Below are the code and all the weights of a small trained network. Each question names an input and a target symbol and asks about switching units off, where a switched-off unit gives its printed mean instead of its output.

import numpy as np


def w(rows, s, z=0):
    codes = np.array(rows[::2]) - 128.0
    scale = np.full(codes.shape[1], s)
    scale[-1] = z or s
    return codes * scale


def f(y):
    return y / 2 * (1 + np.tanh(0.7978845608 * (y + 0.044715 * y**3)))


def softmax(a):
    e = np.exp(a - a.max(-1, keepdims=True))
    return e / e.sum(-1, keepdims=True)


def log_softmax(a):
    a = a - a.max(-1, keepdims=True)
    return a - np.log(np.exp(a).sum(-1, keepdims=True))


def net(x, mask):
    ids = ['γδεζηθλμξπτψ'.index(c) for c in x.split()]
    T = len(ids)
    res = E[ids] + P[:T]
    q, k, v = (res @ M[0].T for M in (Q, K, V))
    z = softmax(np.where(np.tri(T) > 0, q @ k.T / 3**0.5, -1e9)) @ v
    res = res + np.where(mask[0], z, O[0][:, -1]) @ O[0][:, :-1]
    y = f(res @ A[0][:, :-1].T + A[0][:, -1])
    res = res + np.where(mask[1:17], y, B[0][:, -1]) @ B[0][:, :-1]
    return log_softmax(res[-1] @ U[:, :-1].T + U[:, -1])


Q, K, V, O, A, B = {}, {}, {}, {}, {}, {}
E = w([
[125,146,183],'γ',
[241,119,79],'δ',
[203,177,83],'ε',
[99,246,147],'ζ',
[163,107,149],'η',
[144,147,177],'θ',
[142,103,191],'λ',
[114,184,182],'μ',
[129,154,118],'ξ',
[183,183,92],'π',
[159,154,141],'τ',
[158,254,83],'ψ',
],0.016)
P = w([
[250,107,93],'0',
[108,213,143],'1',
[117,210,157],'2',
[118,211,155],'3',
[119,209,156],'4',
[124,211,167],'5',
[126,205,171],'6',
],0.011)
Q[0] = w([
[162,241,239],'H1',
[154,122,74],'H1',
[168,186,255],'H1',
],0.0097)
K[0] = w([
[246,4,18],'H1',
[98,158,246],'H1',
[191,81,146],'H1',
],0.012)
V[0] = w([
[136,249,69],'H1',
[65,196,194],'H1',
[54,157,223],'H1',
],0.016)
O[0] = w([
[253,240,114,227],'H1',
[100,201,193,52],'H1',
[39,194,190,5],'H1',
],0.014,0.02)
A[0] = w([
[73,243,173,65],'N1',
[47,29,31,78],'N2',
[102,252,39,221],'N3',
[83,75,152,85],'N4',
[113,229,149,91],'N5',
[217,139,138,254],'N6',
[66,254,145,146],'N7',
[235,183,116,228],'N8',
[254,173,123,39],'N9',
[59,91,79,77],'N10',
[95,199,3,199],'N11',
[232,94,67,180],'N12',
[156,96,46,199],'N13',
[101,157,162,59],'N14',
[111,132,187,40],'N15',
[194,142,32,58],'N16',
],0.0082,0.0083)
B[0] = w([
[136,233,164,133],'N1',
[170,131,183,142],'N2',
[126,70,111,175],'N3',
[190,223,205,128],'N4',
[99,187,142,142],'N5',
[102,118,135,223],'N6',
[76,79,116,135],'N7',
[97,123,148,252],'N8',
[134,144,154,242],'N9',
[188,170,177,129],'N10',
[154,87,150,171],'N11',
[96,128,118,254],'N12',
[114,129,123,196],'N13',
[227,205,76,128],'N14',
[249,176,68,128],'N15',
[148,167,112,225],'N16',
],0.016,0.067)
U = w([
[220,127,159,188],'γ',
[111,86,118,118],'δ',
[197,152,98,82],'ε',
[97,61,126,125],'ζ',
[126,173,55,73],'η',
[112,125,87,105],'θ',
[251,206,141,90],'λ',
[201,102,137,245],'μ',
[99,71,178,135],'ξ',
[149,162,78,121],'π',
[132,128,97,177],'τ',
[139,135,169,26],'ψ',
],0.011)

Each question gives the input, a string of symbols that net reads in full, and the target symbol t.
The units are the heads (3 rows each of Q, K, V and O) and the neurons (one row each of A and B). Each row of codes is followed by its name. A weight is (code - 128) times the scale printed after its matrix; where a second scale follows, it is the last column's (O, A, B and U).
mask holds one flag per unit, heads first, then neurons. A switched-off unit (its flag False) gives its mean, the last column of its rows in O or B, instead of its output. The means were averaged over made-up inputs and are rounded, as every weight is.
A unit's drop is (log p(t) with every unit on - log p(t) with that unit switched off) / (log p(t) with every unit on - log p(t) with every unit switched off).
The circuit of an input: a set's keep is (log p(t) with only the set's units on - log p(t) with every unit switched off) / (log p(t) with every unit on - log p(t) with every unit switched off). Starting from the 12 units with the biggest drops (on a tie, the unit counted first), units are removed one at a time, each time the one whose removal leaves the highest keep (on an exact tie, the one counted first), for as long as the keep stays at least 0.8.
units of the circuit, in order: the units of the circuit, biggest drop first
most important unit: the unit with the biggest drop
top k neurons: the k neurons with the biggest drops, biggest first
drop when u is switched off: that unit's drop, to one decimal
input η π μ ψ δ λ, target μ: units of the circuit, in order : [N8 H1 N2 N6]
input ζ ψ π, target ψ: top 4 neurons : [N7 N1 N3 N5]
input ε μ μ, target η: top 3 neurons : [N12 N16 N2]
input λ ψ ζ ψ ψ, target γ: most important unit : N8
input ψ η ψ μ τ, target λ: top 3 neurons : [N16 N9 N7]
input γ λ ψ ψ ψ, target ζ: units of the circuit, in order : [H1 N9]
input ε π τ ε, target η: top 3 neurons : [N12 N16 N2]
input μ ξ γ ε μ ζ, target ξ: top 3 neurons : [N16 N7 N3]
input η η η θ ε γ, target μ: top 3 neurons : [N8 N2 N6]
input ζ μ η μ, target ψ: top 3 neurons : [N7 N16 N1]
input λ ψ μ η μ γ, target γ: top 4 neurons : [N8 N16 N12 N6]
input ζ ξ μ ψ ε ψ λ, target ψ: top 4 neurons : [N7 N16 N1 N5]
input η η π μ ψ μ, target μ: top 4 neurons : [N8 N2 N6 N12]
input μ ψ η, target ξ: top 2 neurons : [N16 N7]
input μ γ τ π, target ξ: units of the circuit, in order : [H1]
input η ψ ψ ξ τ ψ ζ, target μ: top 4 neurons : [N8 N2 N6 N12]
input ζ π γ ψ ψ μ, target ψ: units of the circuit, in order : [N7 H1 N1 N16]
input ψ η ζ η ψ λ, target λ: top 2 neurons : [N9 N16]
input γ ψ η η η, target ζ: top 2 neurons : [N16 N9]
input η ψ ζ, target μ: drop when N9 is switched off : 0.3
input μ θ η η μ ψ ψ, target ξ: drop when N7 is switched off : 0.7
input μ γ η ψ, target ξ: drop when N16 is switched off : 0.8
input ζ ψ ψ, target ψ: drop when N8 is switched off : 0.1
